What can hang from each mark
H: J M X
D: G J
P: D R Z
S: H M
Z: J
V: G R Z
U: D F X Z
J: F G P U
M: H S U V
N: M
F: J
G: V
R: D G N S U Z
X: F P

Each row was made from one small tree. The marks that hang from a mark follow it in brackets, in alphabetical order. Every link used is in the known rows. Write each row's tree.
Each row is shifted at random along 5 fixed directions that mean nothing.
Known rows
H{J{F} M{U V} X{P}}: [ 297 -204  267  431   48   87 -297   27  -99 -154    0 -214 -304 -194
  316 -429   34  -71  -68  -27  370  -91  -79  -14  411 -128 -117   61
 -147  242  -40  291  315  -19  231    8 -122  265  -61 -404 -187  315
 -127  328  -98  -61    0 -543 -173 -176    2 -239]
Z{J{U{D F X}}}: [ -67  -64    3 -162  -99   54   71   52   56  155   63   14 -133   76
  -44   97  198 -113 -336  -79  -76  145   63 -126   28  -50   32  -33
  329 -169  -78   -9  -80  -42 -334   35   63   72  -90  168  108  -61
  200 -205  104   -3   60  226  115   27 -206  -93]
X{F{J{G{V}}} P{D R Z}}: [  29   -3 -187  200   63  -44  -27 -206   69 -195   85  -70   78 -155
  -63    8  -23  124  176 -106  301 -127  -80  149  -55  102  -10  105
 -472  213   15   12 -146 -164  426   45  -98 -163  193  -10 -131  121
 -261   86  -61  -83  -37 -213  -97  -31  295   92]
U{D{G{V}} X{F} Z{J}}: [ -77  124  100 -125   40   -9  131 -101   73 -135  107   97  162  194
  126   38   32  -37  -67  167  -39    3  223   69 -230   31   49 -142
  199 -183   93 -317 -182   61 -116  -14  132 -135   56  139  112  -66
   99 -277   81   31  -32 -152   62 -110  -61   68]
N{M{U{D{J} F X Z} V}}: [ -38  475   76   69  -93  143  -41   97  -53 -299  240   29  149  212
  172   19  153  286  -49   52  220  -83 -263  -53   30  -68   77 -133
  -90  199  -72   34 -167   26   -2   43  -29  -50  131 -288 -220  171
 -195   13  183   81   22 -320 -165 -179  150   37]
G{V{R{N S{H}} Z}}: [-114 -102  -39  114   34   43  -71   24 -133 -110  -69   69   39   42
    5   47 -284   41   28   62  -96 -110   21   65 -207  -23  131 -111
 -123  136   78 -175   17  293   25  -19   48  -27    9    9  -34 -120
   92   83  -12   39   77  115  -45  120    6 -127]
U{D{G J{F}}}: [  16  -93   21   86  -35   76   -2 -131   87   32   47  -59 -157 -102
   90 -117    8   51 -276    9  -48   32  108   93   92   -1   29   95
   96 -126   -2  -28  -12   54 -117  -40   -6  103 -122   27   39  -25
   31 -150   43  -23  -19  -75   34  107 -153  -10]
H{J{F U} M X{P{D R}}}: [ 417 -245 -383  254  303 -151 -273 -155   76  154  -50 -152  134 -613
 -478 -362  -66 -424  668 -357  394 -298  -21   31  256   36 -445  409
 -591 -207 -379 -197   86 -238  562   -1  -72 -152   -9  466   64 -287
 -263  288 -222 -114  -10 -147   40   78  -48   98]
S{H{X{P{D R Z{J}}}}}: [-146  306  -57 -156  185 -177   -8 -464  -40 -333  158  236  699   86
   -3   78   -7  202  455  278  242 -491  135  177 -416   99   90 -198
 -222  100   86 -246 -104  218  369  -41   54 -297  335   33  -43 -161
 -218  128  -74   89 -152 -297  -85 -195  380  306]
X{F{J} P{D R{S} Z}}: [ -20  -35  -86    5   19 -112   62  -66   30  150  -71   -6  -16 -193
 -173  115   30 -172  -22 -159   45  -10  -22   26   29   79  -16   63
  -89  -20    7    0   48 -128   61  -14 -140    5   27  171   90 -116
  -24   27   13 -133   43  165   71   47   20   15]
X{F{J} P{D{G} Z}}: [ -84  -99    2 -102   39 -135  109 -181   90   85   15   16  -12 -112
  -25  101   21 -206 -142   35  -95  -18  211  103 -125   98   68    6
  210 -259   61 -165  -12   16 -107  -52  -36   10   14  236  167 -159
  117 -158   92  -86  -28  147   82   38 -101   32]
S{H M{U V{G R}}}: [  39   15   51  109  136   89 -212  -97 -130 -174   -6  -24   88  -68
   78 -261 -398   29  491   74   47 -219   33  265   33   -9 -109  110
 -193   47   77  -79   60  104  317  -66    9  -85  -11 -249  -94 -113
 -202  311  -71  171  -40 -191 -162   -3   52   98]
Z{J{F G{V} P}}: [ -21 -380  -95  -87 -104 -148  167  178   86  268 -161   35 -322   14
 -178  213   49 -305 -299  -76 -290  334   44 -107  -28   12  -55  147
  346 -172   45  151   29 -186 -364   47  -62  127 -148  111  179  103
  252  -59  -67  -18  -29  497  147   -3  -93   -8]
X{F P{R{D}}}: [ 122 -364    1  125  159   19 -116 -133   52  177  -98 -104 -197 -312
 -101 -250 -128 -209   46 -217   36  -21  209  113  172   40 -108  205
 -205 -198   -1 -135   65  -42  200  -67   10   26 -127  267  105 -303
   24  -26  -91 -164   11    0   84  144 -193  -65]
V{G R{D N U} Z{J{P}}}: [-139  207   61  -75 -300  179  -33  289 -157   57 -180   75  -56   97
   85  104  200  422 -430 -269 -124  107 -326 -291  109  -30  263 -155
   56  588  159  535 -112   76 -177   35 -193  174   53 -239 -145  225
  -42   10  -72 -139  128   72   90   98  120 -205]
Z{J{G{V} P{R{D N}} U}}: [ -29 -403  -64  -38  207 -166  -49 -335  127   -5   28  -14   53  -10
  -15 -212 -172  -25  -46  104 -140  -23  430  244 -319   55  -22   87
 -225 -251  -81 -323   -9  108  242 -110  232 -137  -43  280  -20 -140
  249 -339    5  -32 -104   44   46  144 -121  -35]
H{J{G} M{U} X{F P{D}}}: [ -15  -96  -89 -249  -56 -328  166  108  -49  231 -140   50  109   57
 -244  328  309 -612 -134  149  -76    2  -30 -343 -179   -1   57 -134
  553 -229  -80   15  189   47 -341   -7  -56   69  125  362  197   14
  301  115   17 -109  -95  467   20 -216  -54   -1]
N{M{H U{D} V{R{G S}}}}: [ -12  237 -123  133 -262  133   26  397 -202  160 -113 -109 -155   86
 -109  181  159  130 -161 -124   36  144 -544 -224  303  -30   99  -10
  -34  369  -30  505  155 -101 -149   40 -261  213    3 -280 -192  302
 -156  326    6  -68   73  232 -143   56  161  -68]
G{V{Z{J{F}}}}: [  55  -12  136  313  -41  189 -143  -18   23 -317   48  -28 -167  -19
  324  -81 -158  409  -23  -68  149  -24  -52  144  139  -57   25   28
 -278  370  161  181 -123  -23  195   93  -99   30   15 -458 -185  226
 -241  128  -82   44   66 -468  -94  -59  213   13]
Z{J{P{R{G S{M} U{F}}}}}: [  52 -136  141  -36  104  -63  -66  -51   75  134  -96    9  -45  -37
   25 -141 -153 -153  -71   33 -166   45  292  180   29  -37  -82   37
   -8 -240   14 -253  132    9   43 -137  103   13 -145  156  103 -263
  221 -211   59  -27   39    1  106   41 -263  -27]
S{H M{U{X}}}: [  18   33 -125  138  101   22 -185 -146  -76 -246  163   26  176  -16
  -33  -58 -154   61  232  152  167 -294   -2  167  -86  -24   34  -13
 -157   -8 -111 -245  -30  193  198  -54  116 -108   87   34  -85 -207
  -71  217   43  101  -21 -133 -213    2   65   10]
U{X{F} Z}: [ 115 -111  295 -123   97   42   63  130   95  241  -82   -7 -246  -81
   78 -160  -44 -338  104 -106  -60  244  185    4  261  -16 -260   78
  252 -310   77  -67  118 -238 -130    4   56   90 -243   35  283 -138
   74 -132  -20   15   59   -3  210  -77 -296  -50]
M{H U{D{G J} F X Z}}: [  47  456   99 -124  -66   66   44   51   28  -21  118   34  159   56
   95 -137  192    5   99   11  110   10  -77   -3  182    9 -107   -6
  161 -114  -61  -44  -66 -154  -76  -75  -22  -48  -45  -80   65    0
 -204  -91   96  102   -7 -262   74 -123  -82   87]
F{J{G P{D R{U Z}}}}: [-119   -2  -79 -377 -124 -193  300  125   84  523 -176   35 -166   24
 -221  330  232 -188 -231  -89 -240  360  -83 -233   35   79   -2   16
  279 -152   -8  288  135 -297 -335   -7  -27  127 -125  158  187   90
  212 -180  -11  -64   24  643  168   66  -79   -6]
F{J{G P{Z}}}: [ -89  -32 -232 -142 -107 -195  197   97   35  124  -31   53   26   37
 -271  334  146  -45  -69  -25 -127  108 -146 -116 -144   66   50   11
  185   26  -28  179  -28 -120 -215   76  -91   19   57   73   77  114
   43   35  -24   23  -43  405   38   37  146   75]
X{F{J{U}} P{R{N{M}}}}: [ 139   55  -31  236   -4  -12 -166  -19   15 -181    2  -67   75 -133
  -30   -5   10  109  107  -67  248 -149 -189  -30   39  -29  -24  103
 -403  251  -29  134  -26  -84  322   55  -93  -74  140  -68 -158  -68
 -106  147    4 -162    2 -286 -115  -66  175   20]
J{P U{D{G} F X}}: [ -54   90 -289 -147 -110   42   56   60  -16  -82  122   58  187   75
 -309  134  286   80  -20  -78   24  -71 -192 -212 -176   20   44   12
   19   51 -184   31 -250  -43  -76   94   10 -140  170  224  -50   39
   -2  -63   51   15  -70  216   52   13   73   20]
R{D{J} G N}: [-147 -328 -136  138  -78  -60    6 -114   -4  130   25  -72 -139    7
  -17   76   61   18 -775  101 -187    4  161   23 -176  -23  410 -245
  220 -120  -95 -238   79  453 -325 -108   67  226  -68  381    3 -141
  370 -242  167 -198   52  287  -66  322 -230 -324]
R{D G S Z}: [  83  193 -484  240  -15  -19  -22  157  -46  -94  -37    2  340  -76
 -406  173   34  393  257 -212  117 -164 -362  -56  -38   68   98 -123
 -602  360 -192  -51 -160    1  301   56  -74 -183  206  223 -158  -55
 -309  228 -102 -128   55   -8 -136  240  360   67]
V{R{D U Z{J}}}: [ 160   17  190   68  297   70 -203 -275  142  -74  -32  -32  161 -155
  222 -403 -374  310  456  -64    8 -160  384  347   91   15 -163   85
 -528 -115   46 -338  -54   23  508  -98  187 -199 -105    2  -31 -397
 -157 -182  -95    7   77 -552   48  171  -82  115]
U{D F{J{G}} X{P} Z}: [  -3  -63  233  -12 -100  172   31  198   61  133   90 -110 -454   29
  189 -205  270  -72 -528 -229   80  341   16  -91  339  -46    0   33
  250    5   39  195   -7 -148 -249  -26   88  230 -186  -98   72  157
  128 -331   61  -58   95  -83  143   17 -266 -350]
U{D{G{V{R}}} Z{J}}: [ 123   91 -144  325 -186  340  -41  231  -58  196  -68 -158 -388 -202
    4 -187   70  232 -284 -437  177  189 -291   -7  536   45  -52  241
 -224  337   21  402  -85 -261  -52   33 -224  240 -217 -143  -33  266
 -291   51 -178  -87  168 -131   39  228  -33 -104]
H{J{F} X{P{R}}}: [  63 -352   38  247 -112   36 -120  -21  -65   72  -23 -136 -350 -171
   67  -99  220  -97 -562  -94  190   26  -87 -187  201 -116  156  -24
  176  209    3  306  198  124 -148   58 -145  331  -30  -44  -74  210
  114  112 -115 -161   55  -11  -39  -13  -75 -322]
H{J{F U{D{G{V}}}} M X}: [ 358  145  -54  131   -2   27    3  281    5  197 -150  -79  -80 -198
 -124  -75  164 -249  389 -144  288  107 -300 -248  436   -6 -394  194
 -210   65 -144  301  154 -451  114   86  -84   58  -99  -59   98  255
 -229  268 -202  -26  -15 -181   41 -156   44  124]
G{V{R{S{M} U{D}}}}: [-254 -146   78 -123 -197  109  171  192 -152  270 -155   11 -376  278
   82  386  -18 -103 -653  169 -360  244   -5 -196 -103  -59  304 -153
  407  -19  115   83  125  247 -538  -33   96  248 -115   55   35   58
  509 -141  140  -48  113  613  -25  114 -220 -234]
N{M{H U{D{J}}}}: [ -77  358  341 -287  -35  -79  181   68    8  142  -66  113   88  254
  228  195   16  -92  128  333 -187   99   66  -13   59   -5  -56  -40
  345 -254  158   68  188  -40 -253  -93   33   62 -104 -263  143  -84
   63  -14  128  116  -80   21   17 -205  -39  289]
M{H{X} S U V}: [ 144 -180  -74   61  -37  -92   36  242 -158  357 -132  -96 -229 -130
 -217  -55   56 -450  117  -48   -9  150 -196  -65  314   20 -199   94
  320 -145 -160  246  399 -233 -194    2 -253  259 -203  -65  120  154
  -81  439  -70   44  -37  358  -35   -4  -83  -55]
P{D{J{F}} R{G} Z}: [ -11  -88  -50 -187   61 -167  159 -118  168  432 -100    7  -93 -234
 -152   59  -19 -311   -1 -101 -134  169  145   72  118   75 -150  114
  157 -401  -40 -106  120 -206 -127  -60  -87   75 -188  260  257 -126
   20 -157    7  -36   30  332  192   66 -203  109]
J{G{V} P{Z} U{F X}}: [ -15  -78  214  113  -71  215  -78   14   51 -293  195  -84 -307  111
  363 -192  113  348 -269  -32  179  172  -43   21  104  -58    9   24
 -165  347   57  293  -82 -141  160  102   49   71   43 -430 -262  528
  -47 -179   23   60   15 -304  -13 -137   96 -224]
M{H{J X{F}} V{Z}}: [  68  147   78 -159   96 -282   74   67  -72   -9 -107  153  361   27
 -128  129  -17 -381  564  133   29 -123  -51 -140 -142  -19 -158 -173
  248 -116   59  -81  140  -26  -53   58  -99 -119   98  -29  172  -94
 -119  379 -115  110  -85    6   12 -304  156  247]
M{V{G R{Z}}}: [  66   72   90   66 -137  175   39  350 -123  233 -221  -75 -277  -93
    7  -57  -42  106   83 -289  -40  249 -325 -130  403    6 -100   63
    3  332  167  508  109 -259  -74   98 -258  222 -140 -370   -3  295
 -258  266 -203   -8   97   69   50   50   78  -39]
V{G R{D N} Z{J{F U}}}: [  23 -171  240  -89 -193  183  -67  322   24  427 -261  -60 -579 -205
  166 -174   44  -50 -477 -475 -234  457  -76 -190  487  -65  -71  157
  274  127  116  505   70 -202 -294   -4 -153  339 -328 -174   91  139
   84 -163  -98 -132  215  192  285  153 -325 -314]
M{S{H{X}} V{G}}: [ 136  347   63 -158  -65  -51  195  501 -214  293 -279  146  147   44
 -266   95   90 -299  689  -51   54  189 -449 -221  335   75 -380  -11
  181  185  107  497  301 -474  -77   89 -259   92  -86 -340  240  254
 -369  620 -263  136 -124  167   67 -261  253  276]
N{M{U{D{J{G}} X}}}: [ 101  314  316  -92  116   38   16  -14   96  -88   89   15  155  138
  250 -207  -14  133  320  181   78   33   90  123  145    3 -214   66
  -95  -94   42   -8   38 -152  188  -45  121  -67  -38 -268    0   10
 -126 -136   54   88  -98 -431    0 -163    4  214]
G{V{R{D S{H M} U{X}}}}: [   7 -255   29  424    6  317 -299    2 -115  -19   62 -168 -478 -125
  219 -281 -197  175 -511 -104  129   29    7  117  262  -87  201   23
 -334  207  -31  -69   93  285   96 -107  175  223 -153    7 -210  -53
  181  -60   36 -129  220  -99 -140  304 -236 -499]
F{J{G U{X}}}: [ 118   26  126   26  141  -14  -40 -182  129 -260  153  -66  176   68
  138 -198  -78  238  391  173  164  -70  121  168  -59   -7 -152   38
 -242   42   -9  -37  -22 -117  365   67  163 -176   78 -210  -97   43
 -113  -63  -21  106 -108 -448  -58  -62  139  107]

Which tree is each row?
[  72  598  195 -386 -143  -75  418  512  -51  353 -292  256  174  176
 -168  254  308 -360  319  -98  -83  338 -289 -402  216  132 -332   18
  323  -43  205  283  -36 -574 -345   22 -140  -34  -83  -13  415   87
 -127   55 -127  -23  -70  132  295 -377   61  322] | U{D{G{V} J} X{F P} Z}
[ 112 -161 -203  468   38  237 -301 -144  -27 -348  251 -238 -172 -229
  108 -278  -68  151 -189 -127  324 -254  -41  131   78  -30  142   71
 -345  142 -203 -219 -180  207  272   13  -13   -9  120  116 -272   99
 -116    3   92  -95  105 -350 -201  168  -63 -296] | H{M{U{D{G{V{Z}}} X{F}}}}
[  22   31  202 -146 -148  137   71  143   94  277  -95  -10 -378  -88
  177  -81  113   22 -285 -246 -139  352   -8  -88  375    1 -152  185
  262  -20   88  415   13 -309 -272   10  -89  206 -270 -208  125  201
   -5 -177  -58    5   77   59  209    8 -193  -23] | V{Z{J{F U{D{G}}}}}
[ 183   69   40  178   42  201 -132   80   31   61   46 -110 -195 -168
   62 -352  -41   23  130 -344  198   64  -25  174  442   -2 -273  188
 -235  -29 -126   70  -30 -326  150  -29  -86   44 -243 -168    7   30
 -308   53  -11   71   88 -278    5   47 -112   13] | M{U{D F Z{J}} V}
[  32  -97  -22   67 -172  218   -3   54   43   92   18 -125 -364  -84
   68  -46  165  171 -341 -157   32  191 -149 -101  271  -21   -8  153
   21  131  -46  396   -7 -175 -105   65  -60  173 -119 -146  -75  276
  -26  -57  -12  -41   21   56   16   87  -59 -113] | J{F U{D{G}}}
[  42 -183  -83    7   58  111  -74  -12   65  -79   98  -25 -157 -117
  -44 -207  -11   44   33 -207    6   60   36  -16   10   21 -134  218
 -183  -32 -112  -14 -199 -119  121   52   66  -89  -24   66  -64   99
  -11 -185  -26   29    8    8  114   69  -86 -111] | J{F P U{D{G{V{Z}}} X}}
[  86  138 -194  -19  -28 -178   66  218   65  -11   46   20  169   82
 -247  238   98 -249  279   72   70   75 -199 -166  -79  -51 -123   10
   25 -114 -131  -87  -40 -153  -58   94   18 -145  111  128   24   16
   -7  118   18   52  -24  121  -32 -172  106  167] | N{M{H{J{G{V} U{F X}}}}}
[ -57 -244  -87   87   13   62 -110 -373  138 -211  203  -85  -47  -38
  134 -132  -38  231 -348   75  -39 -120  275  203 -187  -28  150   61
   -3 -110  -80 -173 -160  221   38  -15  109  -51   21  110 -135  -44
  126 -275   97    2  -27 -135  -53  156 -100  -60] | Z{J{F U{D{G}}}}
[  36  145  287 -107   10   63  109   73   -9  120 -128   56   31  105
  189  -64   23  120  103  165  -76  115   53   29  132   50  -69 -111
   18    0  138  131  165  -89   11  -65   61   99 -117 -190  127   37
  -38  -52  -21  -22 -100 -171   67  -33  -12   91] | R{D{G} N}
[-147 -316  -36   -3  117   -8  -64 -266    2    3   43  -74  -66   16
   74  -32 -241  129 -225   96 -221  -84  289  115 -288  -24  262 -150
  -45 -181  -43 -342   -6  396   -7  -49  182  -23  -13  224 -124 -209
  269 -215   88  -34   78  197  -92  276 -163 -203] | M{V{R{D U Z}}}
[-168  166  103 -262   66  -84   20  -48  -81 -124   79  135  169  211
   85  136 -158 -157  271  233 -164 -117  104   92 -241  -22   17 -115
  256 -274   13 -266  -33  172 -104  -98  106 -150   46 -112   24 -156
   33   90  175  236  -63  137  -91 -174  -12  155] | S{M{H U{D F} V{Z}}}
[-208  116  -60 -216 -189   35  233  295 -123  335 -220  108 -141  210
 -112  447   53  -82 -282   -8 -267  256 -179 -314  -47   -2  163 -171
  210   59   82  148   71    7 -438    4   54   95 -100  110  103   20
  272  -29    4  -19  151  632   50   85  -63 -116] | G{V{R{S{H} U{D} Z}}}
[ -84  272 -455  237 -255  -73   -2  111 -200 -212   46   41  289  100
 -271  514  217  175 -136  133  238 -306 -520 -273 -179  -59  353 -250
  -31  461  -74  181  -30  307 -175   99 -144   32  300   24 -164  137
 -111  524  -39  -16    3  127 -319  -43  433   55] | S{H{J M}}
[ 165 -434   79   12  236   71  -66   81   66  469 -252 -134 -298 -348
 -156 -400 -373 -358  265 -288 -271  180  343  212  323   42 -294  285
  -67 -415    4 -236  202  -88   93  -97   58   98 -366  292  277 -413
   87 -147 -114  -60   89  192  271  384 -469  -74] | V{G R{D S}}
[  43 -270  -66  289  -50  119 -119   14   38 -148   82 -167 -372  -98
  116 -161  -68  286 -214 -189   95  113  -70   73  120   -8   16  201
 -303  314  -11  300  -59 -102  160   85  -29   90  -47 -263 -225  339
  -45  -32  -72    7   52 -105  -71  148   87 -191] | F{J{G{V{Z}} P U}}
[ 173  141  231   56  130   -8  -15  161    9   91  -90  -12  -26  -43
   79 -137 -218 -107  564   98  -15   83   10  219  323   18 -327  194
  -90 -153  100   46  269 -211  169  -51  -59   45 -165 -321  114  -96
 -231  244  -51  112  -68 -235   15  -99   27  274] | N{M{H S}}
[ -11  251  157 -107  108  -53   32 -119   35 -189   66  141  323   55
   58  -77   30   11  229   37   86 -160  115   54 -125   52  -61  -49
  -49  -45  101 -221 -147   15  145  -38   33 -189  125   47   75 -193
 -103  -74   30   -7  -65 -309   78 -193   85  151] | U{X{F P{D{J}}} Z}
[ -30  -75 -152   95  -53   94 -185  -33   22 -272   98    0   56  -98
  -47 -100  -51  277  -30 -256   -8 -146  -15   65  -87  -35   70   81
 -138  237  -22   31 -286   86  129   84 -107 -106  120  -38 -165   20
 -133  -12  -23   42   57 -109   32  100   88  -26] | V{G Z{J{P U{F}}}}
